[ 27.6  -8.6  16.4 -16.4  43.3 -41.3  39.2  -1.2  32.0  88.7  38.3 -64.9
  49.0 -16.7  17.5  69.9  48.7 -21.6 -50.1   6.8 -26.3 -17.1  29.0 -55.7
   3.6 -41.4  25.9 -17.1 -69.9]  nep
[-50.1  38.3 -41.5 -17.1 -41.3  39.2  17.5  69.9  -1.2 -64.9  -8.6  88.7
   6.8 -69.9 -21.6 -16.4   3.6  43.3  29.0  16.4 -55.7 -16.8  49.0 -17.1
  25.9  32.0  27.6  48.7 -26.3]  Rimo
[-16.4  39.2  25.9  -8.6 -69.9 -41.5 -26.3  69.9  -1.2   6.8  43.3  38.3
 -17.1 -21.6 -16.7  16.4  17.5 -64.9 -41.3 -50.1  32.0  49.0  48.7 -55.7
  27.6  29.0  88.7   3.6 -17.1]  kizon
perm: [-69.9 -64.9 -55.7 -50.1 -41.5 -41.3 -26.3 -21.6 -17.1 -17.1 -16.7 -16.4
  -8.6  -1.2   3.6   6.8  16.4  17.5  25.9  27.6  29.0  32.0  38.3  39.2
  43.3  48.7  49.0  69.9  88.7] => kizon
perm: [-16.7  16.4  17.5 -64.9 -41.3 -50.1  32.0  49.0  48.7 -55.7  27.6  29.0
  88.7   3.6 -17.1 -16.4  39.2  25.9  -8.6 -69.9 -41.5 -26.3  69.9  -1.2
   6.8  43.3  38.3 -17.1 -21.6] => kizon
perm: [-69.9 -17.1  25.9 -41.4   3.6 -55.7  29.0 -17.1 -26.3   6.8 -50.1 -21.6
  48.7  69.9  17.5 -16.7  49.0 -64.9  38.3  88.7  32.0  -1.2  39.2 -41.3
  43.3 -16.4  16.4  -8.6  27.6] => nep

[ -9.2   9.7  -3.0 -26.3   9.6 -13.6] = vorap
[ 42.5  -1.1   3.9 -14.1 -35.6 -14.1] = vobiz
[-26.1  25.6  -8.6  -5.8  17.8  -7.0] = Deso
[ -1.1 -14.1  42.5 -14.2 -35.6   3.9] = maz
[ 24.8  -8.4 -24.4  47.4   8.5  11.0] = pefi
[ -8.7  28.3 -35.7  -7.4  37.0 -24.3] = vubaf
[-41.5 -14.7  13.4  18.2 -12.9  69.7] = tov
[-26.4  -9.2   9.6  -3.0 -13.6   9.7] = niti
[ 42.6 -14.1 -35.6 -14.2  -1.1   3.9] = Biv
perm: [ 69.7 -12.9  18.2  13.4 -14.7 -41.5] => tov
perm: [-13.6  -9.2   9.7  -3.0 -26.3   9.6] => vorap
perm: [-35.6 -14.2 -14.1  -1.1   3.9  42.5] => maz
perm: [  9.6   9.7 -26.3  -9.2  -3.0 -13.6] => vorap
perm: [  3.9 -35.6 -14.2  42.5 -14.1  -1.1] => maz

